Here is a tiny trained network, its code and every weight. The questions are about switching its units off for an input and a target symbol, where a switched-off unit gives its printed mean instead of its output.

import numpy as np


def w(rows, s, z=0):
    codes = np.array(rows[::2]) - 128.0
    scale = np.full(codes.shape[1], s)
    scale[-1] = z or s
    return codes * scale


def norm(h):
    return h / np.sqrt((h * h).mean(-1, keepdims=True) + 1e-5)


def f(y):
    return np.maximum(y, 0)


def softmax(a):
    e = np.exp(a - a.max(-1, keepdims=True))
    return e / e.sum(-1, keepdims=True)


def log_softmax(a):
    a = a - a.max(-1, keepdims=True)
    return a - np.log(np.exp(a).sum(-1, keepdims=True))


def net(x, mask):
    ids = ['ΓΩαζθλμξψ'.index(c) for c in x.split()]
    T = len(ids)
    res = E[ids] + P[:T]
    r = norm(res)
    for j in range(3):
        rows = slice(2 * j, 2 * j + 2)
        q, k, v = (r @ M[0][rows].T for M in (Q, K, V))
        z = softmax(np.where(np.tri(T) > 0, q @ k.T / 2**0.5, -1e9)) @ v
        o = O[0][rows]
        res = res + np.where(mask[j], z, o[:, -1]) @ o[:, :-1]
    y = f(norm(res) @ A[0][:, :-1].T + A[0][:, -1])
    res = res + np.where(mask[3:11], y, B[0][:, -1]) @ B[0][:, :-1]
    return log_softmax(norm(res)[-1] @ U[:, :-1].T + U[:, -1])


Q, K, V, O, A, B = {}, {}, {}, {}, {}, {}
E = w([
[140,97,85,110,155,86,124,118,204,102,103,246],'Γ',
[231,203,185,158,199,92,187,150,52,119,115,242],'Ω',
[87,177,224,148,237,112,71,96,179,169,166,187],'α',
[103,151,134,84,235,134,67,92,164,206,53,147],'ζ',
[97,113,243,125,137,223,230,170,51,121,35,223],'θ',
[94,136,107,149,251,101,2,87,135,94,94,154],'λ',
[131,57,61,102,199,204,179,95,49,96,108,196],'μ',
[95,89,167,148,183,99,130,99,47,165,72,243],'ξ',
[150,211,26,78,232,74,82,28,53,158,48,163],'ψ',
],0.0099)
P = w([
[124,129,127,142,139,120,149,135,142,158,161,78],'0',
[139,140,140,125,89,149,121,82,126,107,154,158],'1',
[152,114,95,5,216,115,92,179,132,106,76,138],'2',
[123,134,121,179,188,133,163,98,149,157,71,132],'3',
[131,153,108,171,57,144,145,144,141,157,118,117],'4',
[153,120,136,44,201,117,122,149,126,109,94,142],'5',
[102,123,123,173,155,112,169,116,148,128,71,134],'6',
[135,109,91,154,110,131,104,180,120,156,173,140],'7',
[155,122,144,51,203,118,125,136,132,95,105,136],'8',
[88,124,120,176,148,106,179,101,149,120,81,139],'9',
[147,130,133,120,56,159,96,119,126,119,151,147],'10',
[163,127,150,61,198,121,130,124,137,80,112,130],'11',
[80,127,123,170,134,107,178,98,153,106,85,137],'12',
[141,137,92,169,80,148,112,159,152,198,151,151],'13',
],0.024)
Q[0] = w([
[114,143,90,151,72,147,69,178,123,175,200,165],'h1',
[96,138,63,239,82,137,156,160,155,178,96,70],'h1',
[156,108,172,6,174,134,69,91,112,87,147,185],'h2',
[152,92,190,92,181,73,163,63,153,92,54,111],'h2',
[106,187,82,207,119,136,123,96,149,123,76,130],'h3',
[125,153,132,190,36,175,146,124,153,166,180,124],'h3',
],0.013)
K[0] = w([
[152,126,114,163,21,194,64,158,111,185,146,136],'h1',
[118,189,168,125,68,214,116,35,133,55,74,189],'h1',
[111,81,58,147,221,104,134,226,107,204,143,110],'h2',
[87,88,148,102,245,75,190,102,153,76,97,110],'h2',
[119,160,161,168,140,137,147,85,139,56,84,106],'h3',
[138,119,180,185,109,155,69,119,104,117,133,191],'h3',
],0.012)
V[0] = w([
[255,159,83,77,163,142,161,156,80,170,100,145],'h1',
[149,41,158,181,108,142,198,129,88,124,238,96],'h1',
[63,114,185,143,115,227,123,151,145,134,180,113],'h2',
[91,108,22,62,98,140,115,84,223,152,109,93],'h2',
[172,74,139,163,102,125,187,126,178,168,165,89],'h3',
[135,127,105,68,185,175,123,174,117,182,134,211],'h3',
],0.0096)
O[0] = w([
[149,129,121,176,147,94,248,108,125,111,121,95,182],'h1',
[106,137,96,154,138,172,117,184,142,183,102,99,102],'h1',
[59,178,149,71,153,100,178,114,95,12,87,70,88],'h2',
[132,183,124,156,36,132,172,141,118,120,95,109,103],'h2',
[154,93,171,117,119,140,112,160,190,155,109,138,58],'h3',
[95,181,149,138,118,142,91,77,153,111,127,84,254],'h3',
],0.014,0.0083)
A[0] = w([
[129,104,78,155,120,177,73,87,130,215,211,156,167],'n1',
[84,94,79,242,161,136,157,88,163,117,114,136,137],'n2',
[144,154,124,83,122,114,122,50,160,160,51,90,15],'n3',
[117,66,111,171,187,110,175,122,141,201,103,84,71],'n4',
[168,151,96,158,8,165,66,93,95,147,168,185,2],'n5',
[154,88,139,147,101,116,157,69,191,229,149,84,135],'n6',
[159,152,154,6,79,117,97,87,134,76,135,169,140],'n7',
[93,135,101,125,77,180,13,46,105,142,144,212,92],'n8',
],0.011,0.0062)
B[0] = w([
[167,111,152,210,111,136,97,109,130,55,58,111,212],'n1',
[47,159,136,142,87,182,86,227,140,152,136,163,250],'n2',
[157,86,138,119,143,131,139,211,109,89,115,114,158],'n3',
[167,114,136,162,124,68,215,129,96,94,134,80,191],'n4',
[105,111,151,107,234,151,174,100,204,155,103,131,166],'n5',
[93,96,101,10,96,122,72,117,100,143,164,129,192],'n6',
[103,43,104,195,97,87,107,121,71,207,127,132,183],'n7',
[156,163,118,91,96,119,191,197,121,79,186,131,228],'n8',
],0.013,0.012)
U = w([
[180,107,120,128,96,180,87,107,183,165,82,162,254],'Γ',
[113,181,99,188,107,173,136,181,103,199,138,86,71],'Ω',
[198,171,154,159,98,150,83,170,101,44,92,156,81],'α',
[135,18,146,191,149,127,77,144,78,113,72,133,72],'ζ',
[128,152,99,163,86,79,137,23,122,96,103,74,205],'θ',
[121,137,138,60,92,87,108,169,55,99,163,110,62],'λ',
[122,124,168,116,157,103,203,144,198,57,2,130,79],'μ',
[94,141,127,109,207,147,81,102,137,118,132,141,205],'ξ',
[210,98,119,105,186,99,188,180,134,122,213,149,118],'ψ',
],0.0099,0.005)

Each question gives the input, a string of symbols that net reads in full, and the target symbol t.
The units are the heads (2 rows each of Q, K, V and O) and the neurons (one row each of A and B). Each row of codes is followed by its name. A weight is (code - 128) times the scale printed after its matrix; where a second scale follows, it is the last column's (O, A, B and U).
mask holds one flag per unit, heads first, then neurons. A switched-off unit (its flag False) gives its mean, the last column of its rows in O or B, instead of its output. The means were averaged over made-up inputs and are rounded, as every weight is.
A unit's drop is (log p(t) with every unit on - log p(t) with that unit switched off) / (log p(t) with every unit on - log p(t) with every unit switched off).
The circuit of an input: a set's keep is (log p(t) with only the set's units on - log p(t) with every unit switched off) / (log p(t) with every unit on - log p(t) with every unit switched off). Starting from all 11 units, units are removed one at a time, each time the one whose removal leaves the highest keep (on an exact tie, the one counted first), for as long as the keep stays at least 0.8.
units of the circuit, in order: the units of the circuit, biggest drop first
most important unit: the unit with the biggest drop
k most important neurons: the k neurons with the biggest drops, biggest first
heads that matter: for each layer, one digit per head in row order, 1 if its drop is at least 0.15 and else 0, layers parted by /
input ξ λ ξ ξ ξ μ, target ξ: most important unit => h2
input θ ψ μ, target θ: heads that matter => 101
input ξ μ ζ ξ θ ζ ζ α ξ μ ζ ξ ξ ζ, target θ: 2 most important neurons => (n2, n7)
input μ ψ ξ ζ α μ Ω, target ψ: units of the circuit, in order => (h1, h2)
input Ω α μ θ ξ λ, target Ω: units of the circuit, in order => (h1, h2)
input μ ξ μ α μ, target α: units of the circuit, in order => (n1, h1, n8)
input μ ζ λ ξ ζ ξ Γ Ω ξ μ ξ α, target μ: units of the circuit, in order => (h2, h3)
input ξ Γ ζ μ μ Ω ζ ψ Γ, target ξ: heads that matter => 010
input ξ ζ ζ μ λ Ω λ, target α: 2 most important neurons => (n7, n2)
input λ Ω ζ Γ ψ Γ μ α ξ ζ ξ Ω ξ θ, target α: heads that matter => 110
input μ α λ μ Ω, target λ: heads that matter => 110
input Γ ξ α ζ ξ ξ ψ ζ, target α: units of the circuit, in order => (n1, n8)
input Γ ψ θ, target Γ: heads that matter => 001
input ξ Ω α Γ μ θ, target ξ: heads that matter => 010
input θ μ Ω ξ ξ ζ α ζ ζ ζ λ Ω μ, target Ω: heads that matter => 010
input α ψ Ω λ μ ζ Ω ψ λ ψ ψ μ, target α: most important unit => n1
input μ α ξ ζ ζ ζ α Ω μ ξ α ξ α ψ, target λ: units of the circuit, in order => (h2, h1)
input ξ λ θ ψ μ ξ θ Γ θ ξ λ ψ μ λ, target ψ: units of the circuit, in order => (n8, n5)
input λ ξ Γ ξ ξ ξ, target λ: heads that matter => 101
input μ ψ Ω ζ Γ ξ Ω λ ψ ζ ζ, target ψ: 4 most important neurons => (n8, n5, n2, n7)
